Here is a tiny trained network, its code and every weight. The questions are about switching its units off for an input and a class, where a switched-off unit gives its printed mean instead of its output.

import numpy as np


def w(rows, s, z=0):
    codes = np.array(rows[::2]) - 128.0
    scale = np.full(codes.shape[1], s)
    scale[-1] = z or s
    return codes * scale


def norm(h):
    return h / np.sqrt((h * h).mean(-1, keepdims=True) + 1e-5)


def f(y):
    return y / 2 * (1 + np.tanh(0.7978845608 * (y + 0.044715 * y**3)))


def log_softmax(a):
    a = a - a.max(-1, keepdims=True)
    return a - np.log(np.exp(a).sum(-1, keepdims=True))


def net(x, mask):
    res = np.array(x, float).reshape(1, 5) / 4 @ E
    u = 0
    for l in range(4):
        y = f(norm(res) @ A[l][:, :-1].T + A[l][:, -1])
        res = res + np.where(mask[u : u + 10], y, B[l][:, -1]) @ B[l][:, :-1]
        u += 10
    return log_softmax(norm(res)[-1] @ U[:, :-1].T + U[:, -1])


A, B = {}, {}
E = w([
[94,96,144,52,13,178,162,191,142,221],'x0',
[112,242,87,244,94,141,170,59,144,113],'x1',
[162,135,135,163,122,132,125,149,130,92],'x2',
[34,122,207,216,166,174,106,197,119,67],'x3',
[137,109,2,71,194,225,73,202,193,111],'x4',
],0.0069)
A[0] = w([
[101,94,141,155,99,119,158,255,60,179,162],'L0N0',
[97,137,106,79,138,105,104,109,85,10,93],'L0N1',
[120,100,128,139,96,177,107,173,131,171,128],'L0N2',
[130,127,100,124,124,113,122,116,95,56,3],'L0N3',
[204,184,94,63,158,200,109,118,126,93,144],'L0N4',
[176,71,146,83,119,112,120,132,128,112,22],'L0N5',
[144,96,108,145,107,89,120,120,135,80,76],'L0N6',
[148,173,182,159,57,89,141,125,95,141,67],'L0N7',
[90,216,143,37,40,211,170,122,98,139,197],'L0N8',
[109,224,137,116,205,101,101,119,149,129,81],'L0N9',
],0.0074,0.0018)
B[0] = w([
[147,149,145,148,119,151,68,148,138,134,236],'L0N0',
[138,120,173,49,154,118,105,117,172,126,174],'L0N1',
[179,190,155,91,143,162,95,1,146,129,178],'L0N2',
[177,154,219,140,61,175,98,76,59,202,134],'L0N3',
[72,155,151,21,105,90,186,110,157,123,222],'L0N4',
[164,51,69,211,94,115,138,110,32,170,166],'L0N5',
[203,80,87,89,135,168,107,121,100,152,139],'L0N6',
[150,107,103,93,135,151,133,69,137,71,244],'L0N7',
[241,221,174,196,104,145,143,132,166,100,254],'L0N8',
[196,182,62,169,116,171,36,113,127,160,176],'L0N9',
],0.007,0.0042)
A[1] = w([
[89,115,165,101,181,157,145,104,110,119,12],'L1N0',
[253,180,57,143,239,55,157,29,73,116,231],'L1N1',
[205,201,214,167,138,122,142,147,168,169,215],'L1N2',
[168,138,92,128,165,162,229,101,173,83,82],'L1N3',
[102,174,113,177,140,120,114,108,150,160,216],'L1N4',
[90,91,64,183,129,63,176,88,130,38,71],'L1N5',
[132,49,127,82,137,158,125,178,64,155,6],'L1N6',
[114,123,142,148,222,67,101,105,158,107,142],'L1N7',
[113,102,135,139,140,94,154,88,114,160,98],'L1N8',
[118,138,187,136,143,69,166,58,61,177,57],'L1N9',
],0.007,0.0015)
B[1] = w([
[143,159,96,208,132,101,60,122,168,66,126],'L1N0',
[105,194,129,93,97,95,158,155,119,162,255],'L1N1',
[122,102,115,74,145,138,75,170,131,114,198],'L1N2',
[79,80,149,210,231,78,233,110,83,133,157],'L1N3',
[96,81,127,183,189,170,144,166,86,222,152],'L1N4',
[214,108,91,104,92,193,121,171,173,128,146],'L1N5',
[112,81,135,173,166,126,120,16,133,227,147],'L1N6',
[90,190,152,48,117,160,36,178,96,89,158],'L1N7',
[110,88,9,131,165,151,153,126,161,191,134],'L1N8',
[105,89,129,70,109,155,108,138,155,1,168],'L1N9',
],0.0066,0.0099)
A[2] = w([
[83,145,69,153,185,66,101,104,80,135,59],'L2N0',
[166,118,155,166,120,55,55,201,152,142,110],'L2N1',
[108,176,118,189,70,130,121,75,130,136,94],'L2N2',
[119,73,254,125,73,25,133,15,130,45,121],'L2N3',
[190,195,137,14,97,203,85,97,141,101,252],'L2N4',
[198,44,195,101,158,139,43,150,113,123,113],'L2N5',
[112,106,63,75,201,187,182,67,240,95,46],'L2N6',
[78,130,108,71,246,237,144,123,155,145,144],'L2N7',
[160,70,124,97,194,42,3,86,27,205,149],'L2N8',
[85,228,89,139,172,112,159,119,124,117,153],'L2N9',
],0.0069,0.0018)
B[2] = w([
[182,177,153,132,94,154,105,146,133,106,141],'L2N0',
[96,129,133,164,122,114,115,135,152,143,142],'L2N1',
[128,68,137,122,102,205,159,165,143,152,150],'L2N2',
[126,91,72,69,143,169,124,142,87,95,201],'L2N3',
[129,82,181,139,162,97,77,179,118,83,255],'L2N4',
[107,136,92,132,126,157,178,65,160,177,192],'L2N5',
[119,110,122,104,100,148,127,124,71,74,156],'L2N6',
[116,122,93,117,96,137,158,118,92,88,178],'L2N7',
[150,153,152,167,184,161,182,114,139,151,196],'L2N8',
[196,10,150,154,118,154,109,120,101,153,193],'L2N9',
],0.011,0.0085)
A[3] = w([
[135,81,180,98,252,104,147,93,201,64,168],'L3N0',
[157,132,136,77,91,120,128,146,153,142,102],'L3N1',
[159,109,55,210,99,150,141,149,136,144,133],'L3N2',
[167,188,130,138,232,107,99,85,55,124,94],'L3N3',
[9,166,130,175,152,130,96,111,116,127,135],'L3N4',
[117,161,108,178,176,150,162,142,158,144,158],'L3N5',
[16,103,153,197,105,181,87,170,121,102,92],'L3N6',
[109,73,163,121,128,109,104,84,127,117,101],'L3N7',
[164,124,103,99,130,2,164,121,146,148,254],'L3N8',
[136,143,147,65,192,143,70,75,140,174,177],'L3N9',
],0.0093,0.0021)
B[3] = w([
[150,99,124,101,100,144,167,104,105,176,254],'L3N0',
[77,197,187,163,180,108,75,121,157,98,158],'L3N1',
[131,79,169,93,182,128,203,94,179,186,170],'L3N2',
[128,121,205,160,88,175,91,189,215,115,207],'L3N3',
[114,215,103,136,36,43,153,113,92,186,165],'L3N4',
[151,95,102,74,127,117,194,92,124,116,151],'L3N5',
[117,159,82,100,149,40,129,95,132,161,241],'L3N6',
[128,69,94,143,172,180,181,113,152,32,157],'L3N7',
[1,207,56,210,133,85,89,102,134,125,197],'L3N8',
[183,139,149,218,80,127,156,146,158,149,207],'L3N9',
],0.0085,0.0063)
U = w([
[181,60,147,190,154,202,202,92,135,236,245],'0',
[119,61,78,52,109,157,124,168,35,33,138],'1',
[182,155,250,175,99,159,14,217,196,134,58],'2',
[50,208,66,172,107,12,98,115,115,179,56],'3',
],0.011,0.0011)

Each question gives the input, the list of numbers given to net, and the class t.
The units are the neurons (one row each of A and B). Each row of codes is followed by its name. A weight is (code - 128) times the scale printed after its matrix; where a second scale follows, it is the last column's (A, B and U).
mask holds one flag per neuron, layer by layer. A switched-off neuron (its flag False) gives its mean, the last column of its row in B, instead of its output. The means were averaged over made-up inputs and are rounded, as every weight is.
A unit's drop is (log p(t) with every unit on - log p(t) with that unit switched off) / (log p(t) with every unit on - log p(t) with every unit switched off).
The circuit of an input: a set's keep is (log p(t) with only the set's units on - log p(t) with every unit switched off) / (log p(t) with every unit on - log p(t) with every unit switched off). Starting from the 12 units with the biggest drops (on a tie, the unit counted first), units are removed one at a time, each time the one whose removal leaves the highest keep (on an exact tie, the one counted first), for as long as the keep stays at least 0.8.
circuit, biggest first: the units of the circuit, biggest drop first
unit that matters most: the unit with the biggest drop
k most important neurons: the k neurons with the biggest drops, biggest first
k most important neurons of layer l: the k neurons of layer l with the biggest drops, biggest first
input [8,-3,-5,-8,7], class 2: circuit, biggest first -> L0N8, L3N1, L2N4
input [5,4,4,2,-5], class 1: unit that matters most -> L0N7
input [-7,6,2,-1,-6], class 2: 3 most important neurons of layer 2 -> L2N5, L2N0, L2N7
input [-2,7,-3,-5,-8], class 1: circuit, biggest first -> L1N9, L2N3
input [-3,-7,4,4,7], class 0: 4 most important neurons -> L1N6, L2N5, L2N8, L1N9
input [-6,-6,7,-6,4], class 0: 2 most important neurons -> L2N8, L3N0
input [-2,3,-3,-7,5], class 3: 3 most important neurons -> L3N8, L2N3, L1N9
input [7,5,-7,5,-5], class 2: circuit, biggest first -> L0N8, L2N5
input [-6,4,8,-8,0], class 3: 3 most important neurons -> L1N1, L3N8, L0N4
input [8,1,1,-4,-8], class 1: circuit, biggest first -> L2N3, L1N9
input [7,2,-6,-1,-5], class 2: 2 most important neurons -> L0N8, L0N0
input [-7,-7,-8,3,7], class 0: 3 most important neurons of layer 2 -> L2N8, L2N5, L2N3
input [8,-7,-3,-5,6], class 2: 3 most important neurons -> L0N8, L3N1, L1N3
input [3,-8,-1,6,-8], class 0: circuit, biggest first -> L2N4
input [3,-5,8,6,-3], class 3: 2 most important neurons -> L2N9, L0N0
input [-4,-1,-7,-8,-8], class 1: 3 most important neurons -> L1N9, L2N3, L0N7
input [7,-5,0,1,-3], class 2: 3 most important neurons -> L0N8, L0N0, L1N3
input [-5,-1,-5,-3,-5], class 1: 2 most important neurons -> L1N9, L0N0
input [-8,3,-1,5,-8], class 1: 2 most important neurons -> L1N9, L2N3
input [-8,0,7,-5,6], class 2: circuit, biggest first -> L3N3
input [-7,8,6,4,-5], class 0: 2 most important neurons of layer 2 -> L2N2, L2N4
input [-5,5,5,7,-7], class 1: 3 most important neurons -> L0N7, L2N3, L0N0
input [-5,1,8,-1,-3], class 2: 2 most important neurons of layer 0 -> L0N9, L0N4
